Below are the code and all the weights of a small trained network. Each question names an input and a target symbol and asks about switching units off, where a switched-off unit gives its printed mean instead of its output.

import numpy as np


def w(rows, s, z=0):
    codes = np.array(rows[::2]) - 128.0
    scale = np.full(codes.shape[1], s)
    scale[-1] = z or s
    return codes * scale


def f(y):
    return np.maximum(y, 0)


def softmax(a):
    e = np.exp(a - a.max(-1, keepdims=True))
    return e / e.sum(-1, keepdims=True)


def log_softmax(a):
    a = a - a.max(-1, keepdims=True)
    return a - np.log(np.exp(a).sum(-1, keepdims=True))


def net(x, mask):
    ids = ['ΓΨβδεξτω'.index(c) for c in x.split()]
    T = len(ids)
    res = E[ids] + P[:T]
    u = 0
    for l in range(2):
        r = res
        for j in range(2):
            rows = slice(2 * j, 2 * j + 2)
            q, k, v = (r @ M[l][rows].T for M in (Q, K, V))
            z = softmax(np.where(np.tri(T) > 0, q @ k.T / 2**0.5, -1e9)) @ v
            o = O[l][rows]
            res = res + np.where(mask[u + j], z, o[:, -1]) @ o[:, :-1]
        u += 2
        y = f(res @ A[l][:, :-1].T + A[l][:, -1])
        res = res + np.where(mask[u : u + 4], y, B[l][:, -1]) @ B[l][:, :-1]
        u += 4
    return log_softmax(res[-1] @ U[:, :-1].T + U[:, -1])


Q, K, V, O, A, B = {}, {}, {}, {}, {}, {}
E = w([
[195,144,114,213,93,21,188],'Γ',
[138,56,211,13,80,148,205],'Ψ',
[132,40,98,236,148,125,251],'β',
[157,197,178,136,204,19,117],'δ',
[246,69,172,183,183,240,57],'ε',
[111,170,240,142,86,120,163],'ξ',
[238,121,105,42,56,86,53],'τ',
[56,138,82,190,113,208,137],'ω',
],0.016)
P = w([
[108,108,230,130,186,144,39],'0',
[215,241,179,142,79,188,102],'1',
[98,105,210,159,174,127,50],'2',
[232,240,160,119,127,244,165],'3',
[89,126,194,156,172,104,62],'4',
[216,253,146,109,175,254,206],'5',
[103,133,191,142,178,107,88],'6',
],0.0081)
Q[0] = w([
[107,28,168,124,121,111,157],'0.h0',
[129,73,129,142,150,97,109],'0.h0',
[83,147,57,100,82,121,113],'0.h1',
[87,44,148,110,177,49,1],'0.h1',
],0.0097)
K[0] = w([
[108,3,136,160,176,78,155],'0.h0',
[53,25,40,170,102,120,80],'0.h0',
[55,49,84,127,53,96,6],'0.h1',
[247,51,183,145,51,1,146],'0.h1',
],0.0059)
V[0] = w([
[117,254,117,95,75,186,151],'0.h0',
[117,133,62,148,122,125,236],'0.h0',
[99,133,75,138,101,182,71],'0.h1',
[200,50,150,147,94,128,138],'0.h1',
],0.0078)
O[0] = w([
[33,172,96,51,25,113,89,116],'0.h0',
[109,174,137,51,202,171,189,2],'0.h0',
[1,251,111,68,191,173,53,30],'0.h1',
[198,44,86,138,57,133,135,232],'0.h1',
],0.0064,0.0027)
A[0] = w([
[50,87,231,76,139,197,44,46],'0.n0',
[221,254,123,105,90,152,59,105],'0.n1',
[44,51,119,152,205,55,154,254],'0.n2',
[122,214,101,161,36,158,157,119],'0.n3',
],0.0065,0.0022)
B[0] = w([
[205,114,107,237,129,224,127,196],'0.n0',
[72,224,118,58,186,43,139,253],'0.n1',
[86,122,125,2,216,158,57,206],'0.n2',
[147,81,7,69,147,177,170,219],'0.n3',
],0.0093,0.0054)
Q[1] = w([
[184,254,142,228,131,112,93],'1.h0',
[115,72,176,168,114,72,66],'1.h0',
[77,37,209,79,165,145,131],'1.h1',
[157,72,245,63,105,106,191],'1.h1',
],0.0087)
K[1] = w([
[83,138,120,181,91,124,59],'1.h0',
[254,116,196,78,194,51,178],'1.h0',
[78,101,199,72,156,72,162],'1.h1',
[194,111,151,129,66,166,134],'1.h1',
],0.0075)
V[1] = w([
[254,186,185,123,75,117,165],'1.h0',
[127,161,89,205,129,97,97],'1.h0',
[212,159,205,3,195,151,132],'1.h1',
[16,17,149,72,49,213,118],'1.h1',
],0.0053)
O[1] = w([
[2,162,61,244,124,47,46,189],'1.h0',
[148,175,61,154,82,136,215,142],'1.h0',
[125,155,105,141,9,134,57,253],'1.h1',
[151,81,185,135,93,177,130,17],'1.h1',
],0.0078,0.0033)
A[1] = w([
[185,49,34,132,89,84,83,213],'1.n0',
[93,201,58,97,87,55,230,162],'1.n1',
[146,11,175,177,78,79,210,212],'1.n2',
[208,254,10,110,94,139,164,2],'1.n3',
],0.0074,0.0026)
B[1] = w([
[135,108,107,78,110,119,138,217],'1.n0',
[121,109,133,161,79,250,126,229],'1.n1',
[61,134,152,100,135,54,162,205],'1.n2',
[212,165,178,128,179,112,122,253],'1.n3',
],0.014,0.012)
U = w([
[209,2,121,234,79,129,147,76],'Γ',
[107,68,179,98,48,131,159,85],'Ψ',
[124,139,39,130,139,51,253,207],'β',
[66,162,209,235,124,116,132,130],'δ',
[107,162,133,144,207,57,66,104],'ε',
[14,97,77,142,91,223,112,255],'ξ',
[142,110,58,61,76,113,116,92],'τ',
[160,91,163,101,194,100,197,104],'ω',
],0.0061,0.0056)

Each question gives the input, a string of symbols that net reads in full, and the target symbol t.
The units are the heads (2 rows each of Q, K, V and O) and the neurons (one row each of A and B). Each row of codes is followed by its name. A weight is (code - 128) times the scale printed after its matrix; where a second scale follows, it is the last column's (O, A, B and U).
mask holds one flag per unit, layer by layer, with each layer's heads first. A switched-off unit (its flag False) gives its mean, the last column of its rows in O or B, instead of its output. The means were averaged over made-up inputs and are rounded, as every weight is.
A unit's drop is (log p(t) with every unit on - log p(t) with that unit switched off) / (log p(t) with every unit on - log p(t) with every unit switched off).
The circuit of an input: a set's keep is (log p(t) with only the set's units on - log p(t) with every unit switched off) / (log p(t) with every unit on - log p(t) with every unit switched off). Starting from all 12 units, units are removed one at a time, each time the one whose removal leaves the highest keep (on an exact tie, the one counted first), for as long as the keep stays at least 0.8.
units of the circuit, in order: the units of the circuit, biggest drop first
k most important neurons: the k neurons with the biggest drops, biggest first
top k neurons in layer l: the k neurons of layer l with the biggest drops, biggest first
which heads matter: for each layer, one digit per head in row order, 1 if its drop is at least 0.15 and else 0, layers parted by /
drop when u is switched off: that unit's drop, to one decimal
input ω Γ ε δ, target ω: units of the circuit, in order	(1.h0, 0.h1)
input Γ ω Ψ τ, target ω: units of the circuit, in order	(1.n3, 1.h0, 0.h1)
input Γ ω Γ δ, target ω: units of the circuit, in order	(1.h0, 1.n3, 0.h1)
input Ψ τ Ψ Γ, target Γ: units of the circuit, in order	(1.n1, 0.h1)
input ε Γ Γ, target β: which heads matter	11 / 00
input Γ ω τ δ ω ω Γ, target ξ: top 3 neurons in layer 1	(1.n3, 1.n1, 1.n2)
input Γ ω Ψ ξ, target ω: units of the circuit, in order	(1.n3, 1.h0, 0.n3, 0.h1)
input δ ξ ω ε, target ω: units of the circuit, in order	(1.h0, 0.n1)
input ξ ξ ξ Γ ξ ξ, target ξ: units of the circuit, in order	(1.n1, 0.h0, 0.n3)
input ω ξ Γ ω ξ ξ β, target ω: 3 most important neurons	(1.n1, 0.n2, 0.n1)
input ω τ β δ Ψ τ ω, target τ: top neuron in layer 0	(0.n1)
input τ Γ Γ τ Γ δ, target δ: 2 most important neurons	(1.n1, 1.n3)
input Ψ δ Ψ ξ, target ξ: which heads matter	10 / 10
input Ψ δ ε δ, target δ: which heads matter	00 / 10
input ω β ω ω, target ω: most important neuron	(1.n3)
input Γ ε τ δ τ Γ, target Γ: which heads matter	00 / 00
input ω τ ε β Ψ ξ, target ω: which heads matter	01 / 10
input ω Γ Ψ Γ Ψ δ β, target ω: which heads matter	11 / 10
input Γ Γ β Γ τ ω, target ω: 2 most important neurons	(1.n3, 0.n3)
input Γ Γ Ψ ω τ Γ, target ω: drop when 1.h0 is switched off	0.8
input δ ω Ψ Γ, target ω: drop when 1.h0 is switched off	0.7
input Ψ δ δ Γ ξ ε, target ε: drop when 1.h0 is switched off	0.1
